Here is a tiny trained network, its code and every weight. The questions are about switching its units off for an input and a target symbol, where a switched-off unit gives its printed mean instead of its output.

import numpy as np


def w(rows, s, z=0):
    codes = np.array(rows[::2]) - 128.0
    scale = np.full(codes.shape[1], s)
    scale[-1] = z or s
    return codes * scale


def f(y):
    return y / 2 * (1 + np.tanh(0.7978845608 * (y + 0.044715 * y**3)))


def softmax(a):
    e = np.exp(a - a.max(-1, keepdims=True))
    return e / e.sum(-1, keepdims=True)


def log_softmax(a):
    a = a - a.max(-1, keepdims=True)
    return a - np.log(np.exp(a).sum(-1, keepdims=True))


def net(x, mask):
    ids = ['ΔΞΠεζημφ'.index(c) for c in x.split()]
    T = len(ids)
    res = E[ids] + P[:T]
    r = res
    for j in range(3):
        rows = slice(2 * j, 2 * j + 2)
        q, k, v = (r @ M[0][rows].T for M in (Q, K, V))
        z = softmax(np.where(np.tri(T) > 0, q @ k.T / 2**0.5, -1e9)) @ v
        o = O[0][rows]
        res = res + np.where(mask[j], z, o[:, -1]) @ o[:, :-1]
    y = f(res @ A[0][:, :-1].T + A[0][:, -1])
    res = res + np.where(mask[3:15], y, B[0][:, -1]) @ B[0][:, :-1]
    return log_softmax(res[-1] @ U[:, :-1].T + U[:, -1])


Q, K, V, O, A, B = {}, {}, {}, {}, {}, {}
E = w([
[77,129,63,160,120],'Δ',
[198,189,60,18,203],'Ξ',
[80,141,81,151,124],'Π',
[98,23,211,213,140],'ε',
[114,175,135,146,94],'ζ',
[106,154,136,71,84],'η',
[72,180,95,226,73],'μ',
[122,3,79,105,133],'φ',
],0.023)
P = w([
[168,97,157,116,155],'0',
[138,104,149,126,143],'1',
[112,118,138,127,128],'2',
[88,126,135,124,127],'3',
[68,133,129,116,125],'4',
[50,141,127,110,123],'5',
[33,151,123,92,134],'6',
[19,158,128,81,135],'7',
[5,163,125,75,138],'8',
],0.013)
Q[0] = w([
[207,124,149,161,114],'head 0',
[67,139,199,115,62],'head 0',
[98,170,69,89,167],'head 1',
[207,60,173,149,167],'head 1',
[5,98,124,90,59],'head 2',
[210,150,128,79,140],'head 2',
],0.016)
K[0] = w([
[210,161,104,157,181],'head 0',
[4,101,110,88,194],'head 0',
[70,178,129,105,115],'head 1',
[153,13,162,148,156],'head 1',
[29,128,177,126,88],'head 2',
[216,105,89,157,170],'head 2',
],0.013)
V[0] = w([
[93,61,105,91,113],'head 0',
[145,85,1,134,121],'head 0',
[54,107,128,199,35],'head 1',
[207,152,70,217,164],'head 1',
[98,58,187,161,179],'head 2',
[130,189,163,235,152],'head 2',
],0.0088)
O[0] = w([
[162,114,10,53,71,199],'head 0',
[65,8,2,59,68,96],'head 0',
[64,63,198,160,123,200],'head 1',
[95,172,176,15,114,2],'head 1',
[145,140,3,118,230,125],'head 2',
[80,206,145,105,190,78],'head 2',
],0.0084,0.0091)
A[0] = w([
[66,82,63,171,113,138],'neuron 0',
[78,146,167,174,242,15],'neuron 1',
[76,132,102,133,122,210],'neuron 2',
[194,197,102,88,57,99],'neuron 3',
[65,75,243,70,198,14],'neuron 4',
[217,131,60,193,149,235],'neuron 5',
[135,177,169,57,60,188],'neuron 6',
[109,101,98,75,117,217],'neuron 7',
[103,254,109,140,75,127],'neuron 8',
[192,112,104,73,130,216],'neuron 9',
[179,65,78,140,125,64],'neuron 10',
[138,98,100,201,129,3],'neuron 11',
],0.0094,0.0045)
B[0] = w([
[255,150,166,75,142,249],'neuron 0',
[131,141,76,53,111,178],'neuron 1',
[165,95,188,130,130,188],'neuron 2',
[130,40,48,65,73,164],'neuron 3',
[87,118,70,136,143,176],'neuron 4',
[115,151,118,169,22,193],'neuron 5',
[60,85,119,144,200,164],'neuron 6',
[178,203,215,107,121,178],'neuron 7',
[178,75,36,141,188,164],'neuron 8',
[88,218,202,227,145,166],'neuron 9',
[68,141,137,64,68,169],'neuron 10',
[81,178,90,58,125,159],'neuron 11',
],0.0063,0.013)
U = w([
[16,174,147,105,99,111],'Δ',
[167,128,156,124,137,54],'Ξ',
[138,152,171,141,149,143],'Π',
[150,102,140,80,118,107],'ε',
[96,133,106,87,87,3],'ζ',
[144,166,101,158,167,214],'η',
[88,95,34,120,109,40],'μ',
[145,82,105,254,62,212],'φ',
],0.0079,0.0052)

Each question gives the input, a string of symbols that net reads in full, and the target symbol t.
The units are the heads (2 rows each of Q, K, V and O) and the neurons (one row each of A and B). Each row of codes is followed by its name. A weight is (code - 128) times the scale printed after its matrix; where a second scale follows, it is the last column's (O, A, B and U).
mask holds one flag per unit, heads first, then neurons. A switched-off unit (its flag False) gives its mean, the last column of its rows in O or B, instead of its output. The means were averaged over made-up inputs and are rounded, as every weight is.
A unit's drop is (log p(t) with every unit on - log p(t) with that unit switched off) / (log p(t) with every unit on - log p(t) with every unit switched off).
The circuit of an input: a set's keep is (log p(t) with only the set's units on - log p(t) with every unit switched off) / (log p(t) with every unit on - log p(t) with every unit switched off). Starting from the 12 units with the biggest drops (on a tie, the unit counted first), units are removed one at a time, each time the one whose removal leaves the highest keep (on an exact tie, the one counted first), for as long as the keep stays at least 0.8.
circuit, biggest first: the units of the circuit, biggest drop first
k most important neurons: the k neurons with the biggest drops, biggest first
heads that matter: for each layer, one digit per head in row order, 1 if its drop is at least 0.15 and else 0, layers parted by /
drop of u: that unit's drop, to one decimal
input Ξ ε η ζ Δ Δ φ, target ε: heads that matter	100
input ε ε φ, target η: most important neuron	[neuron 9]
input Δ η η η η η η η η, target φ: heads that matter	010
input μ η Δ η η Δ Ξ Ξ, target μ: 2 most important neurons	[neuron 3; neuron 0]
input η η ζ φ η, target ε: circuit, biggest first	[head 0; neuron 0; neuron 7]
input η φ η η ζ η ζ μ ε, target Δ: circuit, biggest first	[head 2; neuron 1]
input η φ ε ε ε ζ, target η: heads that matter	001
input Ξ Ξ ε, target μ: circuit, biggest first	[head 2; neuron 1]
input ε η ζ η φ η μ μ ε, target Δ: circuit, biggest first	[head 2; head 1]
input η Ξ η ε η φ ε ε η, target η: circuit, biggest first	[head 2; head 0]
input ε η Δ φ, target ε: heads that matter	010
input ε Δ η η ε η μ ζ, target Δ: heads that matter	011
input ε μ η η Δ μ ζ φ μ, target ε: heads that matter	100
input η μ μ, target Δ: heads that matter	011
input η ζ μ Δ Δ, target Δ: circuit, biggest first	[head 1]
input μ η ε ε Δ, target η: heads that matter	001
input η ε φ μ η η η η ζ, target φ: circuit, biggest first	[head 2; head 1]
input φ Ξ φ, target ζ: heads that matter	101
input ε η ζ η Δ μ η ε η, target η: drop of head 2	0.4
input φ η Ξ ε ε η η μ Δ, target Δ: most important neuron	[neuron 4]
input η Π Δ η ε ζ η η Δ, target φ: drop of neuron 5	0.1
input ε Ξ η Δ η ε η, target φ: drop of neuron 5	0.3
input η η ε μ Ξ, target Δ: drop of head 1	0.5
